Here is a tiny trained network, its code and every weight. The questions are about switching its units off for an input and a class, where a switched-off unit gives its printed mean instead of its output.

import numpy as np


def w(rows, s, z=0):
    codes = np.array(rows[::2]) - 128.0
    scale = np.full(codes.shape[1], s)
    scale[-1] = z or s
    return codes * scale


def norm(h):
    return h / np.sqrt((h * h).mean(-1, keepdims=True) + 1e-5)


def f(y):
    return np.maximum(y, 0)


def log_softmax(a):
    a = a - a.max(-1, keepdims=True)
    return a - np.log(np.exp(a).sum(-1, keepdims=True))


def net(x, mask):
    res = np.array(x, float).reshape(1, 8) / 4 @ E
    u = 0
    for l in range(3):
        y = f(norm(res) @ A[l][:, :-1].T + A[l][:, -1])
        res = res + np.where(mask[u : u + 4], y, B[l][:, -1]) @ B[l][:, :-1]
        u += 4
    return log_softmax(norm(res)[-1] @ U[:, :-1].T + U[:, -1])


A, B = {}, {}
E = w([
[78,79,139,173,112,153,130,161,46,166,242],'x0',
[139,134,124,135,125,134,128,132,129,136,128],'x1',
[131,125,59,151,214,5,98,201,194,160,212],'x2',
[121,140,139,140,120,113,135,118,128,117,132],'x3',
[46,129,10,130,3,119,125,119,165,176,87],'x4',
[135,138,120,113,120,129,114,127,125,110,141],'x5',
[130,136,129,145,129,129,128,114,131,126,130],'x6',
[136,142,124,126,123,128,125,132,126,128,133],'x7',
],0.0048)
A[0] = w([
[191,135,139,99,160,82,106,89,191,109,49,10],'L0N0',
[146,131,119,127,182,29,113,162,217,164,189,32],'L0N1',
[174,138,115,102,143,76,108,100,202,122,80,3],'L0N2',
[188,135,185,106,254,110,132,152,108,86,150,45],'L0N3',
],0.0055,0.004)
B[0] = w([
[76,196,144,119,123,212,191,194,187,76,137,220],'L0N0',
[130,107,57,133,165,96,102,109,1,70,54,255],'L0N1',
[73,198,81,140,122,214,223,191,165,83,135,198],'L0N2',
[167,99,175,132,48,88,95,67,185,209,143,232],'L0N3',
],0.0069,0.0045)
A[1] = w([
[123,147,170,92,82,175,124,60,107,122,75,107],'L1N0',
[64,142,49,129,99,67,106,149,158,140,118,9],'L1N1',
[77,136,54,110,62,122,126,126,185,158,111,5],'L1N2',
[92,100,123,155,143,106,110,157,77,175,254,10],'L1N3',
],0.0059,0.0019)
B[1] = w([
[130,124,50,157,189,43,130,195,48,127,102,254],'L1N0',
[212,55,230,115,80,128,80,66,125,173,152,235],'L1N1',
[253,82,247,92,123,59,152,79,193,215,236,235],'L1N2',
[36,237,126,97,120,224,184,163,241,46,72,229],'L1N3',
],0.0051,0.0046)
A[2] = w([
[128,137,22,133,188,33,102,132,124,129,159,6],'L2N0',
[191,143,217,132,176,114,97,102,159,144,167,42],'L2N1',
[162,137,105,115,130,122,164,116,2,119,61,69],'L2N2',
[33,151,144,142,131,210,144,149,116,130,197,29],'L2N3',
],0.0064,0.0025)
B[2] = w([
[66,108,131,190,175,192,64,126,30,72,85,216],'L2N0',
[143,52,118,92,23,92,161,98,141,254,188,210],'L2N1',
[79,85,70,191,226,87,13,162,94,84,182,255],'L2N2',
[133,227,78,65,164,154,184,144,239,107,46,207],'L2N3',
],0.0067,0.0045)
U = w([
[96,78,80,158,173,103,35,131,1,84,108,253],'0',
[183,66,182,103,34,77,140,56,133,225,188,124],'1',
[90,220,104,98,128,202,215,169,203,83,94,9],'2',
],0.0097,0.00047)

Each question gives the input, the list of numbers given to net, and the class t.
The units are the neurons (one row each of A and B). Each row of codes is followed by its name. A weight is (code - 128) times the scale printed after its matrix; where a second scale follows, it is the last column's (A, B and U).
mask holds one flag per neuron, layer by layer. A switched-off neuron (its flag False) gives its mean, the last column of its row in B, instead of its output. The means were averaged over made-up inputs and are rounded, as every weight is.
A unit's drop is (log p(t) with every unit on - log p(t) with that unit switched off) / (log p(t) with every unit on - log p(t) with every unit switched off).
The circuit of an input: a set's keep is (log p(t) with only the set's units on - log p(t) with every unit switched off) / (log p(t) with every unit on - log p(t) with every unit switched off). Starting from all 12 units, units are removed one at a time, each time the one whose removal leaves the highest keep (on an exact tie, the one counted first), for as long as the keep stays at least 0.8.
units of the circuit, in order: the units of the circuit, biggest drop first
top k neurons: the k neurons with the biggest drops, biggest first
drop when u is switched off: that unit's drop, to one decimal
input [-7,-4,-8,-5,-8,2,7,-8], class 0: units of the circuit, in order -> L1N0; L2N2
input [8,-8,6,-7,0,4,-2,-1], class 2: top 2 neurons -> L1N3; L2N3
input [-6,-4,7,-3,1,-2,-4,7], class 0: units of the circuit, in order -> L0N1
input [-1,0,7,2,8,-2,1,8], class 1: top 4 neurons -> L1N1; L1N2; L1N0; L2N2
input [-8,-5,8,-3,2,-6,2,0], class 0: top 3 neurons -> L0N1; L1N3; L2N0
input [5,-6,4,7,-4,2,4,1], class 2: top 4 neurons -> L1N3; L1N2; L1N1; L1N0
input [2,-7,-3,2,-4,-4,1,-4], class 1: top 3 neurons -> L0N1; L0N3; L2N1
input [-3,7,-5,4,5,5,6,6], class 0: top 2 neurons -> L1N0; L0N3
input [3,-4,-4,4,-5,-3,1,7], class 1: top 2 neurons -> L0N1; L0N3
input [-3,7,-5,-4,-5,7,1,-1], class 0: top 3 neurons -> L1N0; L1N2; L2N2
input [8,-7,-7,1,-2,-6,-6,8], class 2: top 3 neurons -> L0N1; L2N3; L1N3
input [4,5,-4,-4,6,8,-2,-8], class 1: top 2 neurons -> L0N1; L1N2
input [-3,-7,-5,-3,-6,4,-2,-3], class 1: top 2 neurons -> L0N3; L0N1
input [7,-5,5,-4,2,-8,-3,8], class 2: units of the circuit, in order -> L1N3
input [-4,7,5,2,-7,-4,-5,-7], class 1: top 3 neurons -> L0N3; L2N1; L1N0
input [2,-7,-6,4,5,0,-7,4], class 0: top 3 neurons -> L1N0; L0N3; L2N2
input [4,7,-2,-2,-7,0,-1,-3], class 1: drop when L0N3 is switched off -> 0.1
input [-5,-2,-7,7,-1,4,8,-2], class 0: drop when L1N0 is switched off -> 0.2
input [5,8,2,7,2,-5,-5,8], class 2: drop when L1N3 is switched off -> 0.8
input [7,4,1,6,-1,4,-1,-2], class 2: drop when L0N0 is switched off -> 0.0
